[128 = 0]
0 [148 118 146 106  76 140 115  64 107 171  95 116 141 129 143 117 121  91
 116 105 116 163  95 163 112 111 194 149 135 137 143 130 141 169 136 110
 122 111 145 159 110 131 119 157 114 125 187]
1 [230 127 113 121 104 169 133 103 122 128 154 141 136 139 175 143 121 140
 130 172 118 148 107  98 205  88  39 141 135 106 130 149 198 134  90  81
 100  86 172 189  98 136 120  49 159 151 255]
2 [143 159 122 125 160 152 113  69 114 108 142 168  78 131 124 115 138 141
 141 134 105 116 165 112 118  31  58 120 121 106  81  84 123 113 165  92
 131 117 150  95 150 132 125  87 199 151 241]
3 [145 158 129 110  93 150 106  33 117 186 158 148 129 127 136 101 145 127
 118 135 110 146 165 132 139  41 166 140 120 135  98 116 134 135 123  95
 131 137 178 152 126 127 167 122 131 159 204] : 0 2
4 [148 142 140 119 122 136 108  46 124 173 133 138 107 124 119 101 129 133
 125 140 113  92 169  89 146  45  81 145 133 131 110 110 142 111 133  89
 141 119 153 120 120 124 137 104 162 136 229] : 2 3
5 [177 104 136 122 118 102 106 156 138 136 153 109 139 135 151 157 104 138
 135 145 139 126 142 120 183 180  91 139 136 115 121 158 134 139  94 135
 119 127  98 124 126 139  76  48 124 141 209] : 1 4
6 [254 149 121 147  87 187 145 108 154 162 111 171 114 119 196 148 114 133
 117 135 125 133 117 100 209  54 101 140 114 112  63 149 189 112 106  66
 121  20 152 143  81 110 129 166 106  92 251] : 1 4
7 [118 146 138 111 104 174 140  58 105 149 121 162 115 119  74 108 159 113
 106 105 109 130 159 163  73  74 204 141 119 117 115  70 119 136 180 104
 152 134 146 114 146 104 140 135 157 153 130] : 3 0
8 [141  92 121 152 122  94 140 196 142 131 133 102 174 156 156 177  81 107
 128 163 149 147  78 153 140 196 156 137 115 141 171 194 156 154  83  86
 106 123 105 145 109 147  96 126  90 142 140] : 5 0
9 [184 105 113 113 125 130 127 107 162 130 150 134 126 114 145 125  94 126
 132 139 134 105 101 141 161 103 104 124 130 129 125 166 162 138 112 114
 126 120 157 145 115 134 126 117 143 141 185] : 5 4
10 [113 133 159 106 124 156 115  25 103 170 153 148 123 136 102 108 156 123
 124 109  93 140 128 132  90  55 161 126 141 127 111  96 109 149 158 130
 151 141 136 117 123 122 169 118 139 182 156] : 7 3
11 [187 110 117 126 134 130 129 111 141 121 142 125 138 115 165 146 107 108
 117 154 153 131  96 120 177 181  21 123 126 129 133 173 157 128  90 123
 103 135 126 139 120 138 105  52 139 142 184] : 5 9
12 [133 155 132 104  79 168 128  99 114 146 100 158 129 124 115 108 164 121
 142 109 109 149 107 125 106  84 245 123 130 163 141 105 126 184 145  90
 140  83 147 134 133 131 155 174 134 123 130] : 0 7
13 [ 99 111 108 128 177  95 135 125 116 116 156 123 105 143 132 145  85 136
 135 151 137 119 145 130 139 196  42 111 130  80 149 164 144 123  80 105
 135 170 104 119 124 134  85  35 152 144 211] : 5 11
14 [175 159 133 108 121 181 138  54 119 147 121 149 107 141 150 103 135 129
 131 111 105 115 144 114 132  73 119 141 154 117 117 106 176 108 120  40
 131 104 148 127 118 105 133 109 114 163 247] : 4 3
15 [165 139 158 108  61 176 149 106 108 177 101 140 111 128 150  74 126 105
 112 119 103 133 115 172 134  91 220 124 146 136 155 118 140 138 133  58
 107 107 171 161  92 112 153 155 119  88 223] : 0 12
16 [ 58 133 127 107 148  94 117  54 133 128 141 119 115 100  35 115 136 117
 130 129  97  97 139 116  84  93 100 137 145 136 104  98  99 128 133 138
 152 168 116 118 158 131 116  90 181 160 118] : 10 7
17 [127 123 100 163 119 128 114 202  31 143 158 141  92 142 215  72 130 124
  97 150  92  96 116 138 100 162 183 109 135 119 189  94 172 118 163   1
 176 143  94 139 122 132  76 140  69 128 255] : 15 14
18 [200 117 126 135  89 152 142 111 149 185 131 126 154 145 170 141 116 114
 137 144 127 135 106 124 181  87 129 125 115  97 129 154 169 143 104  76
 118  68 131 149 121 122 129 144 110 125 212] : 9 6
19 [133 135 112 143 153 122 119 148  81 120 172 146 124 125 142 108 116 122
 117 136 140 109 134 117 138 147  49 110 134  96 124 153 146 102 111  99
 137 146 126 115 117 115 104  63 146 142 164] : 13 11
20 [192 124 122 145  71 141 130  90 126 135 139 123 124 114 144 160 123 130
 139 124 128 133 127 118 166 109 126 123 135 126 130 158 160 133  96  96
 125 123 150 149  99 127 121 122 124 134 196] : 9 18
21 [ 63 114 137 122 162 125 116  47 115 139 124 124 128 117  69 124 132 129
 141 128 130 114 126 130  71 110 121 120 137 134 160  80 116 152 161 121
 142 143 105 113 140 143 150  96 125 157 141] : 16 10
22 [ 73 130 138 114 195 103 145 102 111 130 157 118 121 148  91 156 113 139
 116 156 160 136 152  97 110 148   1 138 125 113 126 138 135 112 117 135
 140 166 140 125 142 136 103  39 183 170 153] : 13 19
23 [146 140 135 122  74 167 120 111  99 164 112 158 146 120 160 104 138 109
 127 121  95 148 125 162 149  72 223 117 137 115 135 127 140 131 164  83
 115 100 140 146 130 120 153 141 128 111 188] : 15 0
24 [149 112 101 163 183  86 113 114 107 127 144  97 141 136 148 156 115 140
 124 162 143 139 106 115 159 161   1 116 135 111 144 156 150 114  88 140
 115 107 109 118 102 124  91  70 133 159 205] : 11 13
25 [ 53 106 156  93 166  90 131  59 111 142 118 130 149 126  29  96 129 137
 142 124 117 128 150 142  78 116 125 138 132 147 142  89 114 133 151 103
 134 167 112  87 144 132 120 104 168 169 142] : 21 16
26 [178 122 105 127 113 137 131 150 110 132 140 122 113 138 164 147 113 122
 154 140 136 145  94 120 156 136  85 143 123 114 136 164 163 125 101 100
 109 122 150 157 105 124 106  74 131 102 212] : 20 9
27 [200 127 147 133  57 168 137 101 128 155  91 149 131 133 145  99 140 132
 138 126 115 114 112 141 125  81 240 137 115 120 138 104 138 154 143 111
 143 116 195 147 104 128 170 194 117 111 148] : 12 23
28 [164 145 140 136  87 166 119 109 157 172  84 128 123 127 161 116 145 100
 137  90 118 139 115 148  96 106 216 132 127 126 113 122 120 139 131 126
 135  86 149 159 118 127 126 186 110 103 143] : 27 0
29 [156 107 120 161 110 128 132 142 158 131 135 114 155 126 194 169  66 124
 133 154 142 143 111 122 188 158  66 123 126 112 149 198 163 136  52 131
 119 121 144 157 103 149  46  99 103 104 175] : 11 26
30 [ 90 154 151 122 157 122 132  43 121 131 121 129 101 145  68 100 129 145
 118 132 136 122 135 119  83  78  51 125 141 102 104  92 119 106 180 109
 148 140 127  93 151 137 120  64 189 176 137] : 16 21
31 [ 87  92 128 121 187  89 146 147  77 143 107 118 126 131  91 137 113 116
 119 156 139 113 127  99 111 148  72 122 131 124 115 148 130 131 124 112
 119 147 103 167 119 151 101  53 137 154 139] : 22 19
32 [157 110 115 116 133 139 118  76 138 109 174 139 113 120 152 135 139 159
 118 147 131 123 150 106 130  77  14 134 122 102 111 140 140  81 128 123
 118  87 142 122 148 137 128  55 173 166 217] : 2 4
33 [138 130 116 143 138 123 131 153 111 131 171 140 119 112 175 126 113 125
 122 137 133 115 136 113 156 141  81 126 151 101 138 116 143 109 144  91
 139  95 110 150 110 119 113 103 146 136 207] : 19 26
34 [ 57  80 139 138 115 111 116  81  75 149 119 105 130 148 104 113 113  97
 124 116 109 122 121 135 105 168 107 136 136 132 137 160 106 162 141 105
 145 149 105 122 117 112 113  99 134 155 134] : 21 31
35 [146 154 170 140  51 149 117  54 122 164 112 149 152 144 134 118 131 117
 144 114 103 127  92 137 110  69 255 114 116 136 133  96 150 170 172  78
 115 120 151 137 120 130 134 142 145 127 189] : 23 12
36 [186 151 108 167 118 133 133 209  99 122 136 111 119 128 184 141  89 113
 136 154 134 136 100 127 192 163 107 119 125 112 152 178 171 125  89  91
 124 105 114 157 105 142  84  90 106 127 221] : 26 29
37 [141  99 119 121  78 128 130 159 109 137 124 114 137 139 123 149 101 135
 136 133 140 131 123 119 167 166  78 110 122 111 147 142 143 133  77 108
  95 122 116 156 113 134 101  72 142 161 186] : 5 26
38 [203 134 132 135  74 163 133  96 133 135 121 126  91 120 174 122 110 106
 131 121 107 123 124 147 164  72 153 139 133 121 113 155 149 114 120 107
 130  61 172 131 101 121 143 185 131 103 242] : 18 20
39 [ 45 118 145 128 155  95 122  95  73 133 143  96 130 145  40  80 134 109
 136 152 125 130 108 144  72 138 123 120 120 130 155 103  81 149 153  99
 132 148 102 129 134 115 117  87 180 178 131] : 25 21
40 [193 137 130 131  69 194 117  37 101 174 119 137 127 140 151 122 132 131
 135 127 120 167 117 141 172  36 150 142 116 105  93 134 135 133 137 119
 128 102 153 139 104 112 182 141 168 124 245] : 3 38
41 [180 137 133 138  83 185 126 104 137 141 119 147 118 123 167 102 117 136
 128 156 111 119 135 109 180  71 135 127 147 126 119 124 173 116 131  38
 157  86 141 129 108 120 150 147 115 104 247] : 38 14
42 [113 141 136 109 100 166 117  19  95 168 152 188 110 116  92  88 149 135
 123 133 112 106 173 113 135  49 121 135 124 121 118  93 105 134 138 103
 155 129 158 135 132 133 161  93 173 164 211] : 4 3
43 [161 132 117 149 153 128 136  99 129 138 168 112 122 136 144 140 130 105
 127 174 144 117 166 108 157 124  12 135 123 101 106 123 147 100 117 117
 123 112 129 121 127 127 128  72 163 150 185] : 32 19
44 [169  96 118 150  88 143 142 190 100 122 129 121 129 139 213 146 102 131
 106 145 134 138  93 149 166 185 162 138 124 124 164 191 155 134 104  72
 117 124 123 164 101 148  85 143  80 114 194] : 36 8
45 [111 174 155 120 131 160 102   1 141 148 125 170 112 129  56  93 178 133
 134 119 117 123 161 108 107  31  75 158 119  89  94  83 127 102 168 131
 166 167 161  79 157 140 173  77 226 180 149] : 30 42
46 [123 123 130 145 156  90 126 144  84 149 169 133 122 141 152 127 121 113
 135 122 123 114 165 102 103 122 137 114 132 113 158  92 159 100 122 111
 137 116 119 112 133 127 129 115 148 132 194] : 33 19
47 [ 87  91 121 126 180  82 104 132  96 117 142 113 127 134 100 122 122 113
 119 142 146 130 140  99  93 165  70 121 143  99 153 135 120 153 149  95
 129 146  86 120 129 124 110  71 138 171 135] : 31 34
48 [172 118 127 111 114 127 150 127 116 140 131 154 124 139 167 131 116 143
 113 135 110 144 136 121 144 114 104 139 131 114 130 159 179 119 118  89
 120 112 138 131  92 128 115 127 133 129 182] : 20 9
49 [ 52 154 129 111 133 128 103  70  88 136 114 150 104 116  57  71 173 114
 149 105 127 132 142 126  45  84 156 111 130 143 145  52 119 142 191 126
 162 133 143  90 157 138 162 110 174 153  98] : 21 7
50 [ 66 118 140 129 197  95 123 114 107 109 171 130 125 106  84 143  97 170
 111 144 132 118 155  98 102 134  11 135 124 104 122 128 127  84 134 127
 142 164 109 113 137 134 100  20 156 183 199] : 22 13
51 [ 97 118 129 144 205 115 132 134  91 125 186 137 118 105  99 147 134 164
 124 161 149 123 148 108 143 154  34 118 135 112 157 150 140  86 110 110
 131 153  91 106 139 115  89  25 147 155 229] : 50 13
52 [161 134 161 125  42 177 126  66 138 150 119 152 147 127 131 165 129 149
 144 100 121 132 107 153 170  46 146 141 107 145  81 133 133 158 145 120
 140  96 185 123 121 113 166 164 145 126 187] : 40 38
53 [ 98 129 137 128 126 122 125  76  78 156 118 136 106 123  97  90 155 126
 122 109  89 102 126 133  62 118 155 144 136 108 158  99 128 124 198  72
 134 143 138 121 154 121 144 107 140 149 170] : 21 7
54 [124 119 109 121 153 113 108 111  87 140 168 131 122 116 120 118 128 146
 149 149 108  98 167 100 135 117  16 123 123 119 135 125 141  90 133 128
 150 152 114 107 123 110 117  72 176 136 186] : 19 43
55 [ 92  83 117 123 122 106 123 102 102 147 106  85 139 118 128 122 106 105
 135 125 143 144 113 154 140 151 163 131 121 143 143 159 146 157 105 109
 113 136 117 151 114 123  88 135 130 118 170] : 34 0
56 [ 84 145 166 117 132 119 113  42  66 135 149 149 120 123  89  81 168 116
 111 109 102 128 129 101  67  80 131 129 150 140 129  69 114 136 193 126
 168 171 154 103 160 108 163  89 188 169 132] : 49 10
57 [ 72 123 135 139 131 143 133  89  73 161 123 128 104 114 130  97 131 119
 115 123 109 104 124 142  70 120 189 114 153 111 137 108 110 147 179  80
 144 147 112  98 127 120 128 135 108 141 144] : 53 21
58 [ 97 111 113 112 122 125 120 117 125 143 101  96 152 119 112 121 126 118
 118  93 139 138 112 154 125 145 202 111 131 176 150 152 100 171 131  78
 102 139 127 132 107 111 112 159  84 125 150] : 55 0
59 [185 136 120 148 124 149 122 123 125 140 146 161 118 131 144 141 123 136
 135 132 143 131 150 124 186 100  36 132 121  98 134 161 173 112 105 102
 128  86 162 137 120 127 127  79 151 132 230] : 26 43
60 [ 83 137 138  83 117 123 125  48  93 146 129 125 140 131  63  66 146 105
 134 115 114 131 152 130  74  85 199 126 129 131 140  84 130 129 198  90
 167 151 127 119 152 122 152 135 170 135 102] : 49 7
61 [161 108 135 113  75 126 126 140 130 149  95 132 155 127 158 118 119 108
  97 101 108 127  82 170  83 142 245 126 132 147 163 126 129 190 135  82
 115 111 145 136 126 123 161 185  98  91 154] : 0 28
62 [ 63 127 149 136 138 115 119  53 125 118 108 132 128 125  65  95 152 119
 128 123  86 120 154 137  54 107 124 124 131 139 126  57 100 134 173 118
 166 148 117  99 132 130 131  91 152 174 124] : 21 25
63 [ 84 125 129 116 200 102  99 126  73 105 131 129 115 107  87 117 103 132
 125 124 136  95 131 120  95 139  89 113 137 122 132 111 130 124 130  92
 167 150  79 133 131 117 101  54 147 184 165] : 47 31
64 [167 146 130 119  74 189 115 111  90 140 100 124 112 139 133 115 145 112
 133 102 101 133 149 145 139  65 220 138 142 137 115 108 104 147 160 121
 146  99 166 125 139 116 152 134 127 119 183] : 23 12
65 [113 150 159 113 122 173 138  62  86 173  88 160 141 133 121 101 138 115
 118 108  80 126 131 150 119  78 234 130 135 129 133  83 135 131 160  84
 146 111 154 129 127 121 159 166 137 120 137] : 12 7
66 [140  98 124 132 119 101 125 109 102 123 147 102 117 120 109 149 118  87
 111 146 119 126 126 125 131 146  20 120 127 125 154 156 145 138  89 120
 123 157 119 137 140 141  86  42 158 155 203] : 11 13
67 [188 125 133 142  31 156 146 172 110 166  96 141 114 133 193  97 146  91
 109 109  99 125  84 156  97 115 255 109 136 165 153 126 149 167 147  68
 143  90 137 146 105 136 139 181 108  89 189] : 61 15
68 [106 146 139 113 132 152 132  15 117 150 129 138  92 116 126 119 149 141
 133 144 127 123 200  83 125   1  27 142 121 125  97  84 103 112 152 108
 114 120 148 111 152 117 150  97 151 179 196] : 4 2
69 [169 123 157 122 113 176 142  45 145 151 136 145 108 143 144 109 135 146
 111 119 120 107 156 105 144  40  66 169 138 156  86 115 134 114 144  86
 110  97 144 126 139 135 143 139 151 144 201] : 4 14
70 [201 147 118 127 105 169 132  67 148 169 111 145 120 130 187 108 146 144
  97 122 109 103 165 132 201  37  99 141 144 106 103 117 144 126  70  56
 154  88 147 115 125  99 143 146 141 132 229] : 41 14
71 [ 88 151 140 137 134 133 118  42 105 155 120 117 133 125  81  71 154 124
 136 124  86  94 148 112  43  74 121 145 136 142 107  90 119 131 186 126
 188 150 133 107 155 113 141  97 173 166 135] : 62 56
72 [102  91 153 101 136 129 133  66 101 156 104 101 126 135 122 118 107 103
 120 121 108 123  95 146 118 139 148 103 112 124 139 136 133 173 119  97
 138 141 132 114 110 121 115 138 140 141 138] : 55 34
73 [ 72 132 150 103 113 131 124 108 135 133 111 100 129 142 106 125 128 127
 111 122 112 133 137 127  95 113 184 128 124 142 131 113 127 150 135 116
 157 142 120 107 158 146 132 168 115 117 100] : 72 57
74 [223 142 132 157  62 156 134  84 162 145  94 139 121 123 200 111 116 134
 135 136 111 146 121 148 170  77 174 140 143 113  87 138 140 124 134  68
 110  79 145 144 112 110 129 199 102  87 248] : 38 41
75 [101 110 152 113  90 154 146  64 153 159 114 119 135 136 115 118 126 107
 144 121 118 151 123 129  71 103 176 107 121 150 135 131 113 175 152 115
 129 150 138 137 116  96 125 150 130 140  97] : 73 72
76 [ 94 106 108 143 141  97 135 255  11 119 146  73 141 117 194  94 121 115
 102 161 127 109 103 140 103 253 242 107 127 102 221 121 186 134 161  27
 151 142  69 116 143 124  82 113  68 112 191] : 17 44
77 [100 150 130 119 135 143 133  49  79 150 140 159  99 118 116  92 168 120
 143 118  90 122 156 140 104  54 171 140 124 128  98  83 108 129 167  81
 158 159 141 117 158 119 178  86 177 173 187] : 10 42
78 [ 92 134 101 153 209  96 153 148 100  94 159 140 122 119 122 120 131 128
 100 167 124 142 165 113 131 147  25 118 137 115 133 112 147  77 104 112
 133 182 112 122 124 109 118  41 141 153 154] : 19 51
79 [151 156 159 122  78 146 125 113 131 155  99 139 127 128 148 129 117 136
 146 116 112 151  89 164 128  88 209 132 114 148 126 128 123 166 134 114
 112 112 156 142 105 116 144 209 128 113 137] : 28 27
80 [106 121 148 115  87 152 119  44  95 140 126 151 119 151 101 109 136 106
 120  94  94  97 132 137  77  51 222 133 134 139 106  96 120 132 142  87
 124 125 134 132 141 124 148 156 152 156 104] : 7 65
81 [201 125  99 130 102 177 118 142 172 121 141 143 124 152 221 180 123 139
 121 141 143 122 118 111 201 100 101 155 117 128 113 151 179 101  77 120
  97  87 179 160 111 122 128 158 103  89 188] : 18 20
82 [201 114 162 129  78 158 141  64 111 176 121 150 140 137 158 136  86 133
 116 116 132 129 100 155 129  79 167 153 115 137 143 118 156 149 140  63
 120 122 156 152 100 130 119 131 131 125 205] : 0 20
83 [ 59 101 131 116 153  83 122  35  87 147 127 116 128 129  27  90 131 115
 133 128 126 131 144 126  31 144  73 137 125 137 162 113  93 164 150 127
 166 202 105  93 144 138 106  64 186 177 111] : 25 39
84 [ 94 146 152 123 125 153 125  52 124 148 131 117 105 130 122  99 145 133
 121 119  98 145 135 128  85 103 140 133 148 141 117 122 121 134 126  99
 154 138 110 114 149 149 148 123 141 164 134] : 10 73
85 [ 63 135 169 137 176 143 128  42  82 141 153 144 109 135  76  80 157 118
 117 122  97 133 144 122  34  93 124 137 133 146  98  87 100 150 169 140
 157 148 145  82 164 102 167 117 147 173 123] : 56 71
86 [ 61 134 135 118 138 133 123  15  98 147 132 143 129 118  54  80 148 118
 139  88  87 133 149 122  64  78 114 128 135 127  94  97 115 134 192 133
 152 147 132  94 121 114 128 101 178 173 141] : 71 62
87 [125 117 145 115 142 149 130   3 150 152 135 168 112 143  86 109 140 142
 139 118 115 118 167 104 140  22  31 166 149 109 101  92 109 100 126 110
 139 123 138  83 150 117 136  99 212 171 189] : 68 45
88 [174 143 146 134  64 180 115  39 114 162 101 150 120 127 129 105 136 115
 141 105 114 117  89 139 130  72 220 130 148 118 103 135 148 137 132 105
 110 135 129 122 134 132 146 141 125 139 206] : 35 23
89 [149 149 129 126  67 157 131 116 105 166 114 137 136 155 128 109 150 124
 149  94  92 120 120 165 110 109 231 136 133 128 137 110 130 162 172  94
 158 112 142 115 119 113 176 177 114 127 164] : 12 64
90 [ 59 111 130 122 137 117 102  62  97 134 116 102 155 122  51  91 117  73
 130 142 104 108 127 143  29 141 138 119 133 152 159  93  83 177 166  82
 156 143  75  92 148 118 125 100 153 181  88] : 39 62
91 [168 121 148 111  98 163 113  59 140 145 107 119 147 145 142 118 121 123
 128 121 104 126 121 116 107 113 192 132 125 154 123 127 139 170 155 111
 116 120 113 130 139 108 131 194 107 135 168] : 0 79
92 [120 101 114 183 181 104 121 144 103 109 159 102 135 129 140 134 111 135
 122 187 161 113 138 118 154 136   7 112 145 102 150 162 136 118 111  98
 140 153 110 118 124  99  86  21 147 161 211] : 51 24
93 [150 132 155 109  63 139 107 145 140 177  91 134 168 143 165 119 120 107
 133 102 111 132  93 156 110 104 210 132 127 130 124 125 140 160 117  92
 120  84 133 141 136 114 118 159 101  95 166] : 28 61
